Moves between points:
Zan lu Muf
Zan po Niv
Zan bo Bis
Zan zi Fal
Raf du Sel
Raf lu Sab
Raf po Dus
Raf bu Kul
Raf ni Tik
Raf bo Vos
Raf zi Sog
Baf du Mon
Baf lu Niv
Baf po Muf
Baf bu Bug
Baf ni Dib
Baf bo Dol
Baf zi Ran
Bal du Sol
Bal lu Vos
Bal bu Fol
Bal bo Sab
Rem du Pup
Rem bu Buf
Rem ni Sog
Rem zi Tik
Lib du Dov
Lib lu Res
Lib po Div
Lib ni Nem
Tad du Fol
Tad lu Ran
Tad po Fal
Tad bu Sol
Tad ni Zag
Tad bo Kez
Tad zi Niv
Kom du Zar
Kom lu Tik
Kom bu Div
Kom ni Sab
Fen lu Pem
Fen bu Zag
Fen ni Sol
Fen bo Zar
Vas du Tik
Vas lu Zar
Vas po Bog
Vas bu Mol
Vas ni Sel
Vas bo Pem
Vas zi Pup
Fus du Rim
Fus lu Ziv
Fus po Rof
Fus bu Nik
Fus ni Fad
Fus bo Fip
Fus zi Non
Vos du Kob
Vos lu Bal
Vos po Tev
Vos bu Bon
Vos ni Tet
Vos bo Raf
Vos zi Dun
Bug du Dun
Bug lu Ren
Bug po Kas
Bug bu Baf
Bug ni Mav
Bug bo Tal
Bug zi Kob
Vel du Tev
Vel lu Fip
Vel po Kob
Vel bu Fuz
Vel ni Tef
Vel bo Ziv
Vel zi Kas
Fad lu Bog
Fad po Zar
Fad bu Dov
Fad ni Fus
Vit du Bog
Vit po Tik
Vit bu Res
Vit ni Dus
Nol du Gad
Nol lu Vum
Nol po Buk
Nol bu Biv
Nol ni Vod
Nol bo Mef
Nol zi Tol
Dop du Zag
Dop lu Tak
Dop ni Fol
Dop bo Div
Lus du Zuz
Lus lu Tal
Lus po Non
Lus bu Vod
Lus ni Biv
Lus bo Ren
Lus zi Rof
Buk lu Dum
Buk po Nol
Buk ni Bis
Buk zi Dov
Tik du Vas
Tik lu Kom
Tik po Vit
Tik bu Daf
Tik ni Raf
Tik bo Tet
Tik zi Rem
Fal du Vam
Fal lu Fuz
Fal po Tad
Fal bu Fip
Fal ni Ver
Fal bo Nik
Fal zi Zan
Kez du Lod
Kez lu Fon
Kez po Nik
Kez bu Rof
Kez ni Tol
Kez bo Tad
Kez zi Vod
Vam du Fal
Vam lu Los
Vam po Fol
Vam bo Nem
Kas po Bug
Kas bu Muf
Kas bo Fas
Kas zi Vel
Mef lu Dib
Mef ni Niv
Mef bo Nol
Mef zi Zag
Nev du Tak
Nev lu Zag
Nev po Foz
Nev bu Pem
Nev ni Ran
Nev bo Mol
Nev zi Dib
Zar du Kom
Zar lu Vas
Zar po Fad
Zar bu Tol
Zar ni Rof
Zar bo Fen
Zar zi Biv
Gak du Dol
Gak lu Tok
Gak po Dul
Gak bu Sog
Gak ni Buf
Gak bo Mon
Gak zi Kul
Koz du Dib
Koz ni Mon
Koz bo Buf
Koz zi Tak
Sis du Res
Sis lu Dov
Sis po Mol
Sis bu Bog
Sis ni Fef
Sis bo Foz
Sis zi Dum
Fef du Nar
Fef lu Nik
Fef po Fon
Fef bu Ziv
Fef ni Sis
Fef bo Fuz
Fef zi Tar
Neb du Foz
Neb po Tak
Neb ni Los
Neb bo Res
Sel du Raf
Sel lu Rof
Sel po Ziv
Sel bu Fon
Sel ni Vas
Sel bo Kob
Sel zi Tal
Sab du Rof
Sab lu Raf
Sab po Rim
Sab bu Lod
Sab ni Kom
Sab bo Bal
Sab zi Zuz
Gad du Nol
Gad lu Buf
Gad ni Tok
Gad zi Div
Pup du Rem
Pup lu Biv
Pup po Dal
Pup bu Vum
Pup ni Tal
Pup bo Mav
Pup zi Vas
Kob du Vos
Kob lu Sol
Kob po Vel
Kob bu Ran
Kob ni Pem
Kob bo Sel
Kob zi Bug
Muf du Kod
Muf lu Zan
Muf po Baf
Muf bu Kas
Muf ni Ruk
Muf bo Tar
Muf zi Fuz
Bis du Zom
Bis lu Tar
Bis po Vod
Bis bu Non
Bis ni Buk
Bis bo Zan
Bis zi Nik
Foz du Neb
Foz lu Ver
Foz po Nev
Foz bu Tef
Foz ni Fuz
Foz bo Sis
Foz zi Ruk
Buf du Vum
Buf lu Gad
Buf po Gol
Buf bu Rem
Buf ni Gak
Buf bo Koz
Buf zi Daf
Bog du Vit
Bog lu Fad
Bog po Vas
Bog bu Sis
Bog ni Ziv
Bog bo Tef
Bog zi Dal
Ran du Bon
Ran lu Tad
Ran po Fuz
Ran bu Kob
Ran ni Nev
Ran bo Fon
Ran zi Baf
Los du Fuz
Los lu Vam
Los po Bon
Los bu Tev
Los ni Neb
Los bo Nar
Los zi Kod
Mup du Niv
Mup lu Mon
Mup bo Tok
Mup zi Fol
Lod du Kez
Lod lu Kul
Lod po Nem
Lod bu Sab
Lod ni Div
Lod bo Fol
Lod zi Tok
Fip lu Vel
Fip po Sol
Fip bu Fal
Fip bo Fus
Gol du Dum
Gol po Buf
Gol ni Dul
Gol zi Res
Tok du Vod
Tok lu Gak
Tok po Zom
Tok bu Zuz
Tok ni Gad
Tok bo Mup
Tok zi Lod
Dov du Lib
Dov lu Sis
Dov po Tol
Dov bu Fad
Dov ni Nik
Dov bo Ver
Dov zi Buk
Tar du Dul
Tar lu Bis
Tar po Dol
Tar bu Fas
Tar ni Dum
Tar bo Muf
Tar zi Fef
Fon du Kul
Fon lu Kez
Fon po Fef
Fon bu Sel
Fon ni Mol
Fon bo Ran
Fon zi Dol
Zom du Bis
Zom lu Dul
Zom po Tok
Zom zi Nem
Dun du Bug
Dun bu Mon
Dun bo Sog
Dun zi Vos
Tol du Div
Tol lu Mol
Tol po Dov
Tol bu Zar
Tol ni Kez
Tol bo Zag
Tol zi Nol
Ruk po Dib
Ruk ni Muf
Ruk bo Dum
Ruk zi Foz
Div du Tol
Div lu Daf
Div po Lib
Div bu Kom
Div ni Lod
Div bo Dop
Div zi Gad
Sol du Bal
Sol lu Kob
Sol po Fip
Sol bu Tad
Sol ni Fen
Sol bo Rof
Sol zi Ren
Dol du Gak
Dol lu Vod
Dol po Tar
Dol bu Tal
Dol ni Vum
Dol bo Baf
Dol zi Fon
Daf du Mol
Daf lu Div
Daf po Res
Daf bu Tik
Daf ni Kul
Daf bo Tak
Daf zi Buf
Nik du Nem
Nik lu Fef
Nik po Kez
Nik bu Fus
Nik ni Dov
Nik bo Fal
Nik zi Bis
Dul du Tar
Dul lu Zom
Dul po Gak
Dul bu Kep
Dul ni Gol
Dul bo Kod
Dul zi Nar
Rim du Fus
Rim lu Dus
Rim po Sab
Rim bu Nem
Dib du Koz
Dib lu Mef
Dib po Ruk
Dib bu Mav
Dib ni Baf
Dib bo Vum
Dib zi Nev
Tal du Sog
Tal lu Lus
Tal po Fas
Tal bu Dol
Tal ni Pup
Tal bo Bug
Tal zi Sel
Kep du Fas
Kep po Sog
Kep bu Dul
Kep zi Dus
Non lu Fas
Non po Lus
Non bu Bis
Non zi Fus
Bon du Ran
Bon lu Fol
Bon po Los
Bon bu Vos
Bon ni Tak
Bon bo Kul
Bon zi Mon
Kul du Fon
Kul lu Lod
Kul po Nar
Kul bu Raf
Kul ni Daf
Kul bo Bon
Kul zi Gak
Tet du Pem
Tet bu Tak
Tet ni Vos
Tet bo Tik
Dum du Gol
Dum lu Buk
Dum po Vum
Dum bu Dal
Dum ni Tar
Dum bo Ruk
Dum zi Sis
Tak du Nev
Tak lu Dop
Tak po Neb
Tak bu Tet
Tak ni Bon
Tak bo Daf
Tak zi Koz
Ver lu Foz
Ver po Zag
Ver ni Fal
Ver bo Dov
Niv du Mup
Niv lu Baf
Niv po Zan
Niv bu Ren
Niv ni Mef
Niv bo Vod
Niv zi Tad
Rof du Sab
Rof lu Sel
Rof po Fus
Rof bu Kez
Rof ni Zar
Rof bo Sol
Rof zi Lus
Dus du Ziv
Dus lu Rim
Dus po Raf
Dus bu Nar
Dus ni Vit
Dus bo Tev
Dus zi Kep
Ren lu Bug
Ren bu Niv
Ren bo Lus
Ren zi Sol
Fol du Tad
Fol lu Bon
Fol po Vam
Fol bu Bal
Fol ni Dop
Fol bo Lod
Fol zi Mup
Sog du Tal
Sog lu Zuz
Sog po Kep
Sog bu Gak
Sog ni Rem
Sog bo Dun
Sog zi Raf
Mav bu Dib
Mav ni Bug
Mav bo Pup
Mav zi Pem
Kod du Muf
Kod po Mon
Kod bo Dul
Kod zi Los
Fuz du Los
Fuz lu Fal
Fuz po Ran
Fuz bu Vel
Fuz ni Foz
Fuz bo Fef
Fuz zi Muf
Fas du Kep
Fas lu Non
Fas po Tal
Fas bu Tar
Fas ni Dal
Fas bo Kas
Fas zi Ziv
Mol du Daf
Mol lu Tol
Mol po Sis
Mol bu Vas
Mol ni Fon
Mol bo Nev
Mol zi Vum
Pem du Tet
Pem lu Fen
Pem po Tef
Pem bu Nev
Pem ni Kob
Pem bo Vas
Pem zi Mav
Vum du Buf
Vum lu Nol
Vum po Dum
Vum bu Pup
Vum ni Dol
Vum bo Dib
Vum zi Mol
Vod du Tok
Vod lu Dol
Vod po Bis
Vod bu Lus
Vod ni Nol
Vod bo Niv
Vod zi Kez
Nar du Fef
Nar lu Nem
Nar po Kul
Nar bu Dus
Nar ni Res
Nar bo Los
Nar zi Dul
Zuz du Lus
Zuz lu Sog
Zuz bu Tok
Zuz zi Sab
Mon du Baf
Mon lu Mup
Mon po Kod
Mon bu Dun
Mon ni Koz
Mon bo Gak
Mon zi Bon
Tev du Vel
Tev po Vos
Tev bu Los
Tev bo Dus
Ziv du Dus
Ziv lu Fus
Ziv po Sel
Ziv bu Fef
Ziv ni Bog
Ziv bo Vel
Ziv zi Fas
Res du Sis
Res lu Lib
Res po Daf
Res bu Vit
Res ni Nar
Res bo Neb
Res zi Gol
Nem du Nik
Nem lu Nar
Nem po Lod
Nem bu Rim
Nem ni Lib
Nem bo Vam
Nem zi Zom
Tef po Pem
Tef bu Foz
Tef ni Vel
Tef bo Bog
Dal po Pup
Dal bu Dum
Dal ni Fas
Dal zi Bog
Zag du Dop
Zag lu Nev
Zag po Ver
Zag bu Fen
Zag ni Tad
Zag bo Tol
Zag zi Mef
Biv lu Pup
Biv bu Nol
Biv ni Lus
Biv zi Zar

The rows follow the links: the fewer symbols apart two points are, the more alike their rows tend to be.

Each row is also shifted at random along 8 hidden directions that mean nothing.

Some points, each with a row of numbers:
Kob -> [-8, -3, 67, -182, -67, 9, 360, -308, 191, -426, -115, -196, 263, 62, -218, -456, 264, 73, 36, -110, -285, -169, -72, 111, 57, 192, 130, 35, -121, 162, -13, -222, -41, 46, -107, 284, 140, -167]
Raf -> [-248, 184, -95, -232, 411, -63, 261, 434, 29, 345, -103, 403, -266, -179, -307, 127, 219, -131, 117, 228, -43, 68, -10, -121, 0, -350, -35, 315, 293, -309, -148, 173, -14, -364, 235, -274, -175, 115]
Lib -> [-319, -153, -10, -245, -219, 193, -241, 167, -270, -91, 173, 210, 291, -287, 139, 200, -176, 328, -393, 99, 238, 385, 323, 236, 20, 226, -86, -346, -32, 273, -102, 72, 303, 712, -27, -421, -356, -333]
Tad -> [32, 155, 64, -437, 337, 107, -201, -25, -5, -196, 121, -292, 260, 328, -177, 165, -183, 374, 279, -96, 241, -137, 14, 257, 98, 109, -113, -228, -160, 21, 13, -354, -59, 222, 216, -159, -80, -81]
Zan -> [260, -231, 191, 124, 76, -243, 72, 141, 109, -186, -80, -395, -96, 225, -42, -286, 378, 54, 109, -138, -55, 17, -115, -131, 17, 397, -146, -122, -190, -215, 150, -352, 20, 332, -313, 233, 148, -405]
Mef -> [-204, 89, 47, -313, -462, 11, -273, -566, -118, -906, -107, -392, 911, 387, 1381, 137, -657, 156, -422, -397, -74, -63, 427, 197, -32, 350, 220, -342, -133, 570, -64, 743, 86, 689, -73, 197, -234, -36]
Res -> [-243, -9, 66, 139, -244, 111, 220, -102, 35, 304, 72, 210, -430, -151, 433, -243, 212, 6, 34, 239, -370, -211, 331, 15, -411, 388, 60, 0, 433, 334, 76, 418, 56, -4, -150, -277, -67, -179]
Sel -> [178, -28, -514, -252, -129, 121, 188, -15, -272, -80, 231, 457, 287, -888, -209, 167, 193, 269, -345, 73, -41, 32, 148, 321, -82, -89, -125, -31, -200, 599, 21, -265, 243, 364, 96, -292, -46, -249]
Ruk -> [368, -253, -27, -411, -298, -307, 307, 258, 65, -256, 1, 21, -194, -103, 247, -382, 431, 95, -85, 8, -48, -28, 439, -86, -228, 447, -52, 130, 44, 97, 264, 698, -68, 234, -323, -114, 70, -436]
Dib -> [-220, 45, 239, -123, -333, -265, 16, -173, 104, -424, -167, -333, 374, 97, 329, -149, -166, -161, -112, -323, 20, 11, 71, -43, 152, 5, 136, 257, -134, -190, -47, 492, -25, 66, -56, 366, 80, -49]
Kez -> [-159, 136, -92, 229, 33, 280, -348, -528, -181, 184, 431, -210, 259, -129, -292, 187, -145, 476, 110, 78, 105, -326, -118, 520, 29, -55, -150, -267, -194, 496, 79, -935, -38, 134, 294, -116, -31, 176]
Sog -> [-862, -61, 82, -393, -104, -116, 4, -128, 176, -439, 40, -339, 341, 374, -275, -544, 231, -65, -359, -199, 54, 193, -25, 146, 117, -136, 100, 91, -182, -136, -150, -41, -374, -247, -342, 347, -77, 227]
Non -> [-429, 18, 68, 500, 389, -38, -246, 75, 84, 405, -98, 30, -389, 174, 35, 129, 118, -258, 374, 63, -14, -286, -431, -338, -44, -231, -171, 5, 89, -162, 253, -466, -36, -243, 95, 227, 329, 184]
Ran -> [-350, 98, 140, 237, -27, -53, 114, -333, -11, -159, -88, -232, 226, -134, -48, 106, -19, 123, 180, -221, -162, -186, -138, 199, 153, 206, 19, 83, -254, -12, -112, -313, 210, 318, 187, 191, 21, -291]
Sab -> [-132, -64, -247, -145, -10, 184, -52, -108, -126, 178, 221, 352, 201, -263, -210, -23, 46, 185, -249, 91, -189, -14, 110, 250, 19, -62, -36, -55, -88, 505, -85, -165, 34, 59, 35, -168, -243, 123]
Zuz -> [-538, -160, -50, -103, 331, -221, -92, 130, -76, 74, -78, 246, 134, -343, 215, 41, 447, 102, -131, -176, -156, -69, -11, 32, -222, 121, -216, -103, -55, 222, -189, -349, 50, 538, -97, -95, -255, -327]
Kod -> [-268, -160, 3, 21, 12, -346, 147, 614, 42, 32, -337, 18, -135, -148, -98, 313, 27, -234, -5, -169, 167, 569, 15, -326, 202, 46, -48, 196, -179, -636, -211, 453, 196, 168, -108, -1, -16, -371]
Nev -> [1241, 68, 218, 193, -184, -76, 282, -198, 95, -429, -217, -306, 174, -10, -156, -199, 71, -165, -104, -92, -121, 199, -138, 9, 54, 115, 133, 124, -30, -324, -221, 34, 91, 54, -159, 324, 131, -223]
Buf -> [1074, -135, -106, -270, -5, -264, 116, 349, 57, 280, 181, 237, -353, -412, -494, -341, 520, 107, -237, 64, 179, 98, 180, 150, -260, -22, -98, 208, 129, -233, -89, 96, -317, -256, -335, -330, -72, -17]
Fas -> [137, -31, -61, -19, 146, -19, 58, 241, -32, -575, -259, -316, 52, 336, 368, 36, 92, -301, -260, -118, 142, 388, -265, -334, -15, -93, 29, -217, 16, -352, -95, 1, 47, 140, -294, 288, 293, -217]
Fad -> [-1096, -52, 68, 355, -109, 286, -252, -219, -75, 235, 105, 317, 1, -354, -62, -24, -108, -43, 171, 224, -73, -277, -87, -51, 123, -39, -69, 61, 64, 368, 269, -402, 281, 158, 241, -2, 113, 78]
Tef -> [376, -191, -29, 7, -7, 199, -53, 29, -6, -50, -101, 149, -90, -183, -716, 169, -315, -74, 165, 143, 306, 243, -207, -182, 321, -151, 90, 19, -169, -160, 151, -305, 77, -210, 53, -62, 247, 152]
Los -> [-185, -25, 202, 660, -200, -25, 279, -122, 56, -22, -395, -109, -38, -45, 289, 212, -75, -274, 54, -146, -468, 245, -228, -239, 40, 362, 143, -66, -65, -125, -283, 120, 462, 292, 20, 273, 14, -416]
Bog -> [762, -118, 13, 21, -478, 209, 361, 246, 77, -480, -99, -190, -4, 22, -603, -639, 228, -465, -528, 227, 146, 599, -63, -223, 250, -272, 188, 332, 32, -386, -9, 285, 22, -392, -378, 440, 368, 56]

From each start, follow one symbol. Which point do you reach?
Answers are names.
start [-527, -62, 216, 162, -195, -133, -304, -230, -42, -278, 95, -318, 505, -246, -134, -302, 174, -43, -319, -209, 212, 65, -56, 226, 175, -43, -173, 130, -265, -146, -127, -357, 16, 435, -80, 337, 35, -106]
bu: Biv
start [-526, 72, 421, 212, 93, -377, 37, 437, 143, 341, -238, 3, -207, 124, 164, -213, 364, -553, -24, -57, -103, 83, 1, -277, 42, -314, 7, 529, 305, -837, -238, 593, 37, -138, 112, 274, -112, 81]
zi: Div
start [-324, -258, -300, -226, -477, 27, 383, -28, -17, 77, 94, 385, 59, -429, -310, -263, 120, 120, -207, 82, -264, 161, 358, 23, 134, 333, 154, 116, -263, 608, 70, 404, 135, 18, -241, -134, -139, -74]
bu: Los
start [540, 249, 218, 511, 216, 72, 177, -6, 82, 389, -82, -141, -252, 341, 319, 18, 201, -255, 61, 67, -466, -101, -173, -46, -210, -77, 24, 12, 324, -182, -319, -52, 45, -138, 87, 139, -60, 23]
bu: Sab
start [565, 53, 272, -32, 192, -109, 319, -15, 244, 212, -230, 234, -315, 70, 281, -488, 392, -243, 427, 160, -457, -531, -25, -256, -218, 100, 76, 281, 433, 57, 203, 265, -6, -126, 119, 118, 40, -84]
ni: Sol
start [-43, -66, -72, -169, 214, -143, -97, 82, -50, -282, -6, -149, 230, -31, -228, -179, 404, 50, -196, -78, 192, 18, -153, 31, -17, -118, -181, -24, -128, -96, -21, -527, -118, 161, -148, 140, 25, -59]
ni: Biv
start [190, -62, 178, -474, -9, -117, 63, 125, 21, -211, -95, 124, 210, -88, 255, -65, 125, 247, -145, -64, -135, 124, 342, 136, -47, 409, 67, -87, 106, 102, -197, 387, 175, 586, -8, -263, -459, -407]
lu: Tak
start [-170, 29, -32, -653, 97, -53, 209, 201, 91, -252, 17, 74, 232, 120, -147, -273, 179, 48, 9, -3, 10, -52, 197, -13, 215, 41, 79, 217, -111, 82, 144, 270, 52, 185, 108, 84, -134, -92]
po: Fip
start [-67, -93, 37, -350, 175, -319, 137, -138, 133, -302, -151, -110, 186, 171, 293, -408, 428, 140, 49, -256, -212, -313, 97, -32, -105, 352, -78, -31, -70, 214, 128, -65, -155, 334, -211, 201, -73, -250]
lu: Bug
start [-287, 116, 123, 17, -335, 265, 132, 194, 96, -252, 107, -480, 0, 555, -153, -346, 107, -224, -235, 259, 13, 219, 76, -63, 208, -97, 48, 125, 3, -170, 118, 283, 62, -203, -7, 312, 221, 83]
bo: Fal
start [653, 28, -89, -128, 340, -442, 238, 470, 217, 837, 168, 188, -744, -256, -1048, -252, 552, 53, 625, 144, 269, -356, -120, -89, 44, -232, -297, 613, -18, -502, 282, -90, -428, -733, 77, -212, 184, 206]
po: Muf
start [-392, 135, -129, 652, 177, 200, -32, 68, -183, 324, -134, 296, -152, -243, 163, 470, -135, -273, 218, 149, -187, -115, -395, -305, 90, -192, -115, -38, 98, 31, 112, -359, 475, 100, 350, 78, 212, 26]
bu: Nik
start [-219, -256, 81, -285, 123, -67, -213, 65, 70, 21, 272, -155, -270, 120, -255, -397, 319, 301, -28, 48, 293, -1, 121, 177, -250, 329, -173, -238, 145, -104, 70, -263, -380, 16, -425, -294, -10, -118]
po: Buf
start [468, 69, -30, 6, -471, 504, -316, -444, -210, -873, 112, -517, 562, 398, 333, 171, -652, 126, -578, 37, 285, 484, 61, 269, 75, -4, 225, -559, -80, 270, -66, -18, 37, 180, -219, 43, 163, 50]
po: Mol
start [777, 16, -135, -12, 95, -247, 238, 836, -195, -105, -369, 100, -204, -78, 545, 444, 237, -284, -363, -80, -4, 722, 114, -410, -174, 6, -106, -90, 139, -597, -359, 684, 272, 353, -197, -168, -128, -573]
du: Tar
start [-383, 103, -326, 339, -274, -57, -63, -270, -118, 243, 78, 254, 155, -381, 206, 230, -192, -101, -66, -91, -108, -273, -82, -5, 2, -355, 42, 219, -166, 407, 143, 19, 2, -313, 214, 131, 149, 410]
du: Sog
